Each row has a class, written as a number after it.
[ 440   54  -43 -212   65  -35  -18  390 -153 -366 -576  382  287   66
  -12  425 -160   68  -33 -305  333 -277 -155  310 -387  113 -144 -196
 -163 -146 -171   90  -87  -51   63  130]
6
[ 167 -148 -231 -101 -130   15 -121  137  -45   57  -72 -131   10 -142
  -26 -140 -170   -4    4 -296   87  -41  -25 -148 -104   25 -377 -169
  170  -57  175  208   46  174 -255  -58]
1
[-351 -405   55  355   15  -92 -142 -104  310  190  599  -94 -131 -210
 -256 -307 -147  273   93  202  304  122   37  243   79   34 -177 -125
  576 -128  430  137  171  387 -406  -13]
9
[-498    6  511  164   52  -82  -11  -27  320   33  376  154 -110 -297
 -272 -393  -15  161 -240  132  101  -44  -29  114  307  166  361 -124
  515  -96  199  320    1  135 -276   80]
0
[ 226  396 -146 -133   95   51   44  475 -598 -365 -170 -102   79  138
 -213  379  -50  117  135 -176  214 -144 -377  273  -98 -150  253   80
  -76   71 -183 -158 -174 -391  392    4]
7
[ 899 -155 -542 -433  117  172 -186  377 -789 -345 -418   23  223  -25
 -340  428  -74  201  361 -585  558   31 -229  412 -442  -17 -508  -92
 -174    5  204 -221   65 -108 -112  -64]
1
[ 163 -201  -90  -80  -35  -26 -142   21  154  150  -56   17  -89 -396
 -212  -98 -154   73  119 -156  287 -137 -137   92  -67   87 -337  -58
  516  -66  201  406  -11  551 -610   -2]
2
[ 377 -148 -502  -18  112  120 -284  119 -165   74 -120   50  187  299
   40   94 -236  142  209 -236   25   37    5  158 -369  -25 -408    9
 -120 -126   66 -269  105  230  -99 -100]
4
[ 373 -303 -160 -236 -182 -262  174  243 -227 -268 -139 -268  107 -388
 -169   85   27   85  320  -63  776  -98 -352  237 -179  -29 -634 -153
  488   73  164  520 -124   85 -493  -34]
3
[-267 -113  -52  252   88   24 -261 -200  372  323  390   32  -97   88
    1 -320  -82   89  -35  154 -161   43   24   23  126   11  -42  125
  390 -149  166  -35   65  495 -381  -41]
0
[ 485 -163 -294 -359   38   39  -19  290 -786 -140   22 -241  135 -249
 -340   36  231  201  312 -356  445  241 -325  220    8  -74 -289   20
  124  159  235  -26   11 -217 -236 -141]
2
[ 468 -216 -649 -260 -163   15  -83  203 -162  172 -438 -243  155   26
  406   -9 -187 -147  255 -366  -28  -60   52 -355 -348   12 -857 -171
 -140   41  -30  110  122  184 -162 -148]
11
[ -56 -186 -556  103  -72   37 -226 -210  172  424   21 -304  135  397
  651 -396   -1  -99  156  191 -549  215  107 -511   42  -26 -614  110
 -110  -16 -151 -131   89  277 -278 -179]
0
[  67  178  354  -62   98  -72   -2  208  -84 -237 -105  316   76  -78
 -263   45   26  115 -153  -70  294 -146 -280  327   55   25  296   37
  211 -126 -121  157 -158  -72 -124   75]
4
[ -89  189 -101   75 -203 -175  185  361  139 -293 -219  -86   -2   49
  104  294 -365 -106 -111 -124  162 -511 -100   -2 -321  -20 -143 -267
   94  -46  -53  265 -106  -21  316   84]
12
[  74 -124  222  -56 -112 -180    5  121  109 -283   93   57 -127 -434
 -429  -86  -63  147  -44  -90  622 -188 -230  316  -44   39 -161 -170
  716  -74  342  536  -55  272 -504   78]
0
[-340  325  645  120  -31 -137   46  193  177 -355  119  307  -76  -76
 -338 -189 -155   54 -528  -99  111 -267  -58  183   87   80  537 -226
  375 -211  135  249 -105 -164   95  157]
5
[-303 -116  433   77   -6  -46  -80   20  106 -105  541   19 -287 -527
 -659 -307   21  242 -154  -84  398   14 -179  342  233  126  168 -168
  782  -70  522  368   91  235 -434  101]
2
[ 538 -417 -465 -385   73  124   58  154 -640  189   78 -219  149 -323
 -236  -42  282  152  479 -335  447  250 -191  127   -3  -49 -530   58
  156  247  353  -42  122  158 -441 -235]
5
[-400 -112  -47  282   20   29  -61   48  442  288  199  -55 -215 -207
  -60   -7 -275   84   83   70   -1 -243   29  -10   38  162   -5  -99
  381  -23  103  262  116  507 -156   73]
8
[  85  183   -3  -48 -171 -238  111  225  260   58 -593   88  249   20
  526  -27 -131 -253  -85   95  -28 -378 -235 -293  -93  -47 -292   20
  144 -100 -548  455 -344  136 -198  -24]
6
[  20  237  261 -100   -4  123 -166  170  -77 -220  172  213 -136  -85
 -501 -190  -97   76 -381 -392   -1 -106 -134  115   93   10  357  -48
  345 -153  317  102  -32   72 -103   55]
6
[ 288  -93 -246   23   13  -81  -94  160 -157   61  -42  -64  187  160
   91   84   -5   82  264   44  243   28 -307  159 -170 -196 -338  210
  158  -59 -150  -43 -186  123 -208  -95]
10
[-211  -32  -70    7   83   58   61  265 -331 -148  345 -279  -80  -88
 -385  106  -85  264  170 -160  281   -8  -44  245   34   54  181 -210
  113  108  349  -81  178 -182  280    9]
5
[ 548  132 -377 -264  -85   29 -187  173  -81    1 -533   67  141  116
  216   62 -120 -160   24 -267  -69 -197 -241 -188 -220  -46 -415  132
   56  -94 -231  205 -183  294 -330  -80]
3
[-244 -243  288   26   11 -167   62   10  128   33  326   12   13 -341
 -180 -262  174  198   78  171  394   94 -111  204  291  158   45 -116
  401   32  145  328   40  123 -398   40]
12
[-175  -94  183  -36 -106 -191  198  265  -40 -114  -54  -34  167 -222
    2 -132  -55   42  -50  -57  354 -139  -59  -44   30   69 -107 -308
  241   -8   25  376  -27 -167  -17  -13]
3
[-245  144   45  160 -124 -142  118  170  427  -35  -93  -68 -131  -49
  102  175 -290 -111  -37  155  112 -473 -200  -36  -99    7  -31  -36
  326  -62 -178  378 -171  301  -18   88]
3
[ -72   56   24  224 -225 -266    3   61  551  -95 -135   83   36  154
  275    2 -381 -128 -117  177  105 -418 -103  -71 -310 -114 -387  -64
  395 -244 -180  330 -247  371 -171   94]
10
[  36  222 -247   21    3   56  -53  339 -125 -120 -188  -65  -15  102
  -11  253 -298   43   33 -191   10 -295 -125    2 -193   33    1 -109
  -41  -34  -63   -7  -10    2  239   20]
12
[-461  106  149  110   51  137 -185 -134  100  458  282  -81  -71   71
  204 -694  107  -31 -202  162 -573  223   55 -532  563   88  288  140
   55  -30 -126  -23   52   55 -205 -151]
3
[ -43   15  -81 -138   65   52  157  497 -615 -456  269 -264   53  -10
 -432  349  -37  284   97 -358  471  -30 -109  351  -82    3  195 -332
  -86  123  327 -178  145 -520  560   57]
6
[ -10 -133   39  -50   -9 -120  -33  117  232   83 -216   85  148 -157
  184  -75  -51    5   52   27  111 -101  -29  -46  -26  158 -206 -140
   86  -40 -163  324  -45  185 -262   39]
10
[ 400  333 -328 -169  216  121 -127  383 -392 -107 -456   25  110  176
   -7  479  -40   72  278 -113   54 -237 -457  244 -147  -47   80  301
  -78   17 -395  -95 -205   57   66   -8]
9
[ 199  100  -69   16  -37  -21   63  265 -386 -184   80  -52  124  224
 -151  115  -99  100    0 -104  282   -9 -284  158 -161 -299  -46  102
   87  -85  -36 -216 -158 -265  176  -84]
7
[   2 -393 -560   80  133  263 -305   16 -253  395  351 -222  101  204
   43 -204 -159  236  272 -231 -166  385  249  -91  -61   40 -398  -91
 -222   -7  293 -460  408   95    2 -176]
11
[ 236  517  253   -4  102  -41 -139  147   76   51 -632  272   85   98
  242   28   15 -180 -153  266 -191 -281 -540  -99  195  -70  271  474
  151 -172 -800  216 -539   10 -358  -25]
2
[ 458 -396 -466 -250   33  127 -170  110 -256  164  -64 -135   67 -267
  -76  -27   46  101  359 -272  311   72  -87   48 -121  107 -656  -52
  128   58  248   84  168  349 -529 -120]
7
[ 472  136 -397 -311  -27  119 -180  143 -392  130 -282 -133  109  136
  203 -126   61 -121   60 -292 -239   75 -217 -315   20  -94 -305  210
 -108    6 -175  -64 -104  -17 -221 -185]
4
[ -67 -146  244  267  -83 -296  129   18  155 -359  315   74  -72 -246
 -439   75 -167  222   17  199  769 -166 -293  552 -144 -142 -147  -88
  756 -117  287  290 -164  220 -332  108]
2
[-355 -472 -454  313 -121    1 -224 -183  577  443  238 -152  -25  159
  359 -328 -447  -19   18  -32 -284   15  526 -346 -242  163 -629 -387
   14 -146  355  -20  419  529  -91  -83]
3
[ 345 -186  -81 -186 -185 -245  100  182   27 -464 -181   -2   44 -239
 -247  213 -189   44   -1 -230  596 -278 -172  340 -417   54 -490 -344
  391  -76  326  409  -61  165 -275  101]
1
[ 646 -281 -650 -454   84  306 -226  256 -717  -73 -150 -152  237   59
 -111   68   31  175  276 -648  161  202   46   12 -282  120 -629 -191
 -328   66  301 -297  323  -41 -104 -126]
7
[ 343 -316 -201 -138  -67 -108  -23   86 -219   25   63 -136    4 -453
 -202  -95  164  116  361  -30  563  130 -309  241    9  -21 -512   -3
  461  107  271  303   -9  252 -664  -95]
11
[ -59 -164  143   80 -206 -253    2  -46  395   60  153  -98 -185 -475
 -123 -330  -44   -4   44  162  356 -136 -256    9   96    4 -319  -19
  820  -39  178  680 -142  512 -744   -9]
4
[ 503  518 -312 -234  158  169 -130  525 -551 -215 -604   90  150  351
   43  531 -121  -16  130 -288  -32 -307 -469  131 -210 -130  151  267
 -267  -14 -512 -215 -276 -200  307  -26]
2
[ 188   -5 -230   -1  -95 -270   99  270  155 -242 -382  -66  103  -56
  200  437 -103  -33  295   69  386 -429 -301  214 -387    2 -394  -75
  190    4 -203  375 -215  304 -127  131]
12
[  46  262 -324  -96   11  113  -18  374 -362  -82 -217 -218  106  290
  134  212 -154  -11    4 -261 -198 -161 -121 -180  -90  -52   66  -10
 -244   37 -215 -135  -32 -249  447  -44]
8
[ -66 -224   -4  -31 -132  -12  -39  117  -14 -193  364  -63 -138 -257
 -445 -195 -195  173 -130 -419  341   -4  176  138 -126  153 -181 -491
  281  -69  729  127  340    7  -77   36]
0
[-269 -285  -97  376 -111 -197 -118 -307  675  403  222  -97 -109  -75
  294 -331 -146  -15  162  541    5  -14  -56 -146   96  -21 -447  139
  572  -95  -81  358  -83  696 -697  -58]
3
[  63   74  243  -90  -35 -242  185  349  -77 -366 -279  192  212 -147
  -57  145   15   41  -94  -77  465 -256 -268  216  -73    4   12 -180
  219  -62 -129  333 -192 -149  -41   99]
9
[-473  152  483  244 -101 -310  -45 -188  746  199   74  145 -152 -198
  233 -525   18 -151 -266  548 -175 -167 -165 -129  413  111  186  101
  625 -118 -234  583 -261  401 -647   42]
11
[ 359  -71   90 -160  -68 -248   57  290 -234 -458 -161  -33   42 -507
 -382  123   81  133  180   -5  788 -139 -484  498 -115  -62 -296  -76
  637   33  127  539 -270   52 -522   51]
7
[ 294  329 -221 -159  248  311 -146  410 -551 -103 -162   94   55  220
 -290  448  -93  194  175 -326   53  -95 -301  283 -130  -28  288  205
 -175  -12 -175 -332  -37  -98  299   22]
3
[ 267 -439 -273 -253  -78  -69   41  183 -379 -182  163 -235   59 -349
 -291  -71   -2  209  245 -324  599  123   -8  166 -120   81 -552 -352
  211   93  519  162  230  -17 -276  -75]
4
[ 294 -426 -491 -192 -104   53 -133  127 -162  -20  -46 -203   74 -136
  -29  -43 -188  101  190 -439  279   25  193  -67 -296  145 -712 -394
  -50  -16  433   69  347  182 -198  -63]
9
[-216  196  117   69  -16   -4  -96  -94  351  517  -54   14    2   54
  364 -428   55 -172  -91  217 -449  -66 -175 -426  329  -10  160  301
  161  -69 -428  193 -197  338 -334 -103]
2
[ 369  149 -443   43   87  175 -336   96 -198  293 -213   17  130  438
  241   22 -130  -18  128  -72 -235   57 -198 -120  -89 -190 -164  355
 -193 -164 -296 -358  -96  135 -106 -173]
5
[-240  367  600  156  -56 -273   23  -54  433   26  -14  213 -127 -140
   45 -378  151 -139 -284  462  -56 -202 -393    0  416  -39  447  304
  596 -112 -333  490 -419  175 -498   16]
5
[ -37   33  -65  -93  199  233 -256   89 -182  189    7  130  116  143
   13 -210  -12  107 -124 -287 -344  197  148 -102  115  191  196  -81
 -273  -50   29 -246  228  -72  103  -58]
11
[ 267 -125 -261 -152 -176   82  -76  353 -149 -357 -180  -12  114   33
 -217   73 -389   74 -187 -668  205 -208  196   -7 -468  115 -411 -545
  -44 -128  395  104  252  -66  130   52]
8
[ 252  280 -182 -145  113  188  -17  476 -434 -449 -241   89   79  265
 -307  519 -312  149  -34 -477  208 -335 -110  317 -390   17  171 -168
 -232  -66   30 -257   37 -217  538  113]
8
[-282 -269 -283  308  -90    2 -295 -314  748  420  166  -25  -25  226
  441 -348 -290  -56  -56  187 -384  -65  265 -303 -139   91 -514  -31
  219 -195   66  123  126  754 -414  -23]
0
[-149  -94    1  -61   78   -8 -146  -49  142  317   -5    5  106  -24
  289 -332  228  -20   42  103 -257   96   13 -263  326  181   -3  100
   18   15 -172  122   46  206 -342  -60]
6
[ -28  -77   17  191   71  -74 -130  -91  195  216  169    5   -7  -90
  -56 -111  -18  121  194  368  222   16 -323  245  113 -141 -109  320
  558  -69 -107  182 -254  460 -573  -55]
5
[ 191  354  105  -62  246  143  -30  458 -493 -263  -62   84  -31  -48
 -551  424  -49  247  149 -149  395 -192 -534  557    2  -74  448  206
  260   10 -125  -89 -219 -176  107   45]
1
[-561  -24  364  199  -17  -85 -100  -62  380  197  306   75  -84 -144
   -8 -535   32   30 -285  146 -177   42   78 -199  401  142  302 -105
  354  -91   76  301   56  186 -252    5]
3
[ 266 -230 -282 -186 -142    3  -23  205 -297 -133   88 -180   38 -148
 -203  -64  -95   93   63 -428  285   55   -1  -16 -157   35 -427 -258
   93   -5  431   53  182  -42 -124  -58]
6
[ 351  191  -69 -200  224  178 -251  236 -401  -14 -278  266  218  163
  -73   67  112  113   13 -211  -57   52 -259  125   20    3  180  189
 -229  -83 -245 -222  -97  -82  -76  -54]
10
[-145  347  -35   62   73   82  -79  160  114 -111  -89   73  -93  236
  -19  186 -241   -9 -129  -76 -215 -331  -91   46  -95   23  264   38
   36  -74 -138  -23  -63  166  241   86]
4
[ 213 -271 -145 -119  -89 -103  -63  145   32 -133  -67  -35  -15 -252
 -189    0 -114   99   97 -245  386 -135  -39  121 -180  108 -406 -234
  337  -60  321  332  103  306 -392   35]
9
[  27  191  168   14  121  -10 -176   75  107  260 -194  236   45  -51
  109 -188   94    2   -3  131 -137  -20 -293  -23  244    4  207  299
  209  -86 -418  204 -234  225 -411  -36]
4
[  97  -54 -117 -103   88   63 -166   90  -62  321 -141   44  155    2
  220 -218  109   25   98  -16 -152  115 -118 -134  160  103  -98  128
  -58    7 -239   56  -13  119 -295 -130]
12
[ 619   88 -552 -415  216  362 -265  365 -782  127 -520   60  434  416
  317  149  159   14  174 -490 -283  167 -117 -192 -140  -20 -172  154
 -815    2 -389 -517  103 -284  246 -189]
11
[  57  -85   18 -128   42  -47   11  206 -279 -101  -48    4  187  -40
  -43  -52   97  123   40 -139  225  101  -33   85   61   93  -53 -162
  -36   17   39   15  107 -273   22  -41]
5
[-397   62  358  211 -167 -255  235  380  236 -598  162   -3 -191 -173
 -444  298 -491  169 -186 -138  634 -521  -44  416 -316   73  101 -550
  460 -102  329  398   31 -104  383  252]
10
[ 199 -137 -179  -75  -34  -96  -59  252  148  -42 -445  164  237  -21
  257   96 -147  -45   32 -197  145 -215   38    5 -285  177 -396 -275
  -97  -86 -101  217   72  142 -111   21]
6
[ 271  -22 -412   10  106   88 -219   84 -186  144  -79  -22  217  295
  126  100 -183   84  180 -108  -41   64  -93   77 -256 -105 -270  140
  -90 -134  -65 -295  -33  140  -15  -82]
11
[   6  -61  133 -104   47 -157   75  202  -71 -112 -109   40  177 -202
  -61   -4   99  100   66    2  326  -51 -220  216   44   78  -13  -81
  229   23  -76  294 -110   -8 -184   30]
7
[ 228  468  -60  -66   73   61   83  472 -460 -228 -234  -56   22  133
 -188  363 -151   46   93 -132  203 -297 -476  172  -97 -215  291  201
   50    5 -287  -79 -305 -260  288  -36]
4
[-384  -72  214  184   21  -97  105  217  137 -365  348  -29 -203 -237
 -509  200 -278  253  -47  -38  488 -282  -39  429  -87  157  213 -369
  407  -44  416  240  134   68  164  184]
3
[  13  256  249 -139  143  153  -47  156 -305  -16   86  221  121   97
 -192 -177  163  103 -238 -152  -55   69 -217   38  236  -55  456  168
  -10  -58  -95 -158 -111 -201    2  -60]
0
